-31  16  14
 50   3   2
->
14  3

  3   0
  0   1
  7   6
 -2   1
-50  -7
->
0 0

-49 -27  26  27
-36 -17  21  17
-19 -20  39   3
->
 27  21 -20

  2  11  11
-22 -26  59
 43 -29  39
 -3  -9  17
->
 11 -26  43

-12   5  13  -6
-19   1   6  48
 11  -5  11  10
->
-6  6 -5

 21  33
-55 -23
-34 -28
 -6 -19
->
 33 -55
---
  1   0  23   1  -3  15 -43  14  13  -6  41  51  28
  1  -1  24   1  -3  16 -44  13  12  -6  40  52  27
-10  32  21 -30  14  35 -40  -5   6  22  28  35 -10
-17 -47  25   1 -24  26 -29  16 -10  22 -35  -8 -14
->
-17 -47  25   1 -24  26 -29  16 -10  22 -35  -8 -14
  1   0  23   1  -3  15 -43  14  13  -6  41  51  28
  1  -1  24   1  -3  16 -44  13  12  -6  40  52  27
-10  32  21 -30  14  35 -40  -5   6  22  28  35 -10

 -5  12   2  -8 -36 -39 -16  20 -24
-37  48  -3 -50  39 -14  13  13  15
 -4   4   5 -30  34  51 -42  -2 -31
 48  13 -30 -13 -48  27 -42  25  32
 48  41  23  47  34 -41  42 -40 -40
 -6 -25 -31 -22  27 -35  41  38 -44
->
 -6 -25 -31 -22  27 -35  41  38 -44
 -5  12   2  -8 -36 -39 -16  20 -24
-37  48  -3 -50  39 -14  13  13  15
 -4   4   5 -30  34  51 -42  -2 -31
 48  13 -30 -13 -48  27 -42  25  32
 48  41  23  47  34 -41  42 -40 -40

 14 -51   5   1  -8  -7  -2  23
  5 -34  23 -10 -16 -24   3  45
  5 -30  38  -9 -10   1   9  26
  5 -26  14 -19   0 -27  -1  33
  2 -40  -2   1  10  -1  -5  23
 -3 -35  23  -3  -6   4   8  31
 13 -26  20 -15  10 -13  -5  17
-17 -38 -11 -14  19  -6   4  22
 -8 -29  17 -14   2 -10   4  32
  5 -34  20 -17   5  -3  -3  15
-14 -44   7   5 -13  -1  24  36
->
-14 -44   7   5 -13  -1  24  36
 14 -51   5   1  -8  -7  -2  23
  5 -34  23 -10 -16 -24   3  45
  5 -30  38  -9 -10   1   9  26
  5 -26  14 -19   0 -27  -1  33
  2 -40  -2   1  10  -1  -5  23
 -3 -35  23  -3  -6   4   8  31
 13 -26  20 -15  10 -13  -5  17
-17 -38 -11 -14  19  -6   4  22
 -8 -29  17 -14   2 -10   4  32
  5 -34  20 -17   5  -3  -3  15

  3  -7  14 -10
-18  -1  21 -11
-24   1  26 -16
-24   3  18 -10
 18 -19  28 -20
-42  16   3   0
-18   7   3   0
-26   1  24 -15
-16  -2  23 -13
 -7  -3  15 -10
-22   1  19 -12
->
-22   1  19 -12
  3  -7  14 -10
-18  -1  21 -11
-24   1  26 -16
-24   3  18 -10
 18 -19  28 -20
-42  16   3   0
-18   7   3   0
-26   1  24 -15
-16  -2  23 -13
 -7  -3  15 -10

 23 -22   3  19  20 -10  10
-12  -6 -13  45 -12 -11   8
-31  18 -10  21  -3   2  10
-27   1 -10  39   6  -6  17
-26   5  -9  32  11  -5  18
->
-26   5  -9  32  11  -5  18
 23 -22   3  19  20 -10  10
-12  -6 -13  45 -12 -11   8
-31  18 -10  21  -3   2  10
-27   1 -10  39   6  -6  17

 20 -24  27  -7   5   9 -16  12  -9   8   1  -3  30  -7 -21
-11  12   0  12  -8  -3  16  -7  -1   0   3  -2   5   6   4
 -3  -4   6 -14   0  -4   9  -4   6 -11  10  10  20  -5 -18
 12  -5  31 -14 -13  -3   6  16  -2 -39 -38 -30  21 -18   6
 -1 -20  11   6  -8  31 -28  15 -22  44   7 -26  -4  -5  -4
->
 -1 -20  11   6  -8  31 -28  15 -22  44   7 -26  -4  -5  -4
 20 -24  27  -7   5   9 -16  12  -9   8   1  -3  30  -7 -21
-11  12   0  12  -8  -3  16  -7  -1   0   3  -2   5   6   4
 -3  -4   6 -14   0  -4   9  -4   6 -11  10  10  20  -5 -18
 12  -5  31 -14 -13  -3   6  16  -2 -39 -38 -30  21 -18   6

-16 -46  54  13
  1  46  -2 -12
->
  1  46  -2 -12
-16 -46  54  13
---
36  9  0  0  0  0 11 40
 2  0  0  0  4 27 45 18
 5  1  0  0  2 15 43 30
44 18  2  0  0  0  4 27
21  2 -1  0  1  5 25 45
->
36  0  0 11
 2  0  4 45
 5  0  2 43
44  2  0  4
21 -1  1 25

-16  -7   2  -8  11   8 -15  -3   7  39  -8 -11  16   3  -8
 -6  -9  38   3  23   9  18   2 -11  -7  10  -9 -42  12 -24
-14 -51  31  13  19  29  10 -12 -20  25  26  12  -8 -24  14
 -4  10   9   2 -17 -26   7   1   3  -8   6 -14 -26 -10  -5
-14 -33  22  -6  27  17   2   1 -16  12   7 -10 -10   7 -25
->
-16   2  11 -15   7  -8  16  -8
 -6  38  23  18 -11  10 -42 -24
-14  31  19  10 -20  26  -8  14
 -4   9 -17   7   3   6 -26  -5
-14  22  27   2 -16   7 -10 -25

  1   5  -5   4   5  -2  -5   5 -11   0   0
  0 -20  -1  -4   1  -4   3 -10  45   0  -2
  2  11  22  -1  -2  25   3   1 -49  27  -3
  0   0 -17   3  -5 -25  -1   4  32   2   0
  2   2  21  -2  -5  21   3  -3 -35  13  -3
  1  -8  21  -5   2  25   3  -6 -26  -5   0
  1   1   0   1  -6   3   3   0  -9  11  -1
->
  1  -5   5  -5 -11   0
  0  -1   1   3  45  -2
  2  22  -2   3 -49  -3
  0 -17  -5  -1  32   0
  2  21  -5   3 -35  -3
  1  21   2   3 -26   0
  1   0  -6   3  -9  -1

-43   8  15 -15  18  -6  -7 -15  11 -21  -9   7 -27  33  13
-32 -11  17 -15   7  11  21 -13  -2  21  10 -31   5  -3   0
 20  -3 -19  16  -7   2 -23  37  10  45 -14   0  22  12 -10
  5  19  -1 -23  -6 -12 -18  -6  -8  16 -24  26 -13 -23  15
->
-43  15  18  -7  11  -9 -27  13
-32  17   7  21  -2  10   5   0
 20 -19  -7 -23  10 -14  22 -10
  5  -1  -6 -18  -8 -24 -13  15

 12  -2   6
 -9  -8  -7
 -9  -9  -9
-12 -26 -18
 22 -44   6
 13  17  12
-10  -6  -8
->
 12   6
 -9  -7
 -9  -9
-12 -18
 22   6
 13  12
-10  -8

 16   5  21  -6 -19   5 -18  13 -25  34 -31   8 -22 -21
 17  -2  12  17 -13 -11  11 -52  19 -34 -13  12 -25   5
->
 16  21 -19 -18 -25 -31 -22
 17  12 -13  11  19 -13 -25

 22 -11  44 -11  18
 39 -33   2 -33   3
->
22 44 18
39  2  3

-44 -48 -42  -1 -24
-31 -30 -35   5 -18
  6  15  -4  13   1
 26  33  17   9  12
 30  37  22   8  15
->
-44 -42 -24
-31 -35 -18
  6  -4   1
 26  17  12
 30  22  15
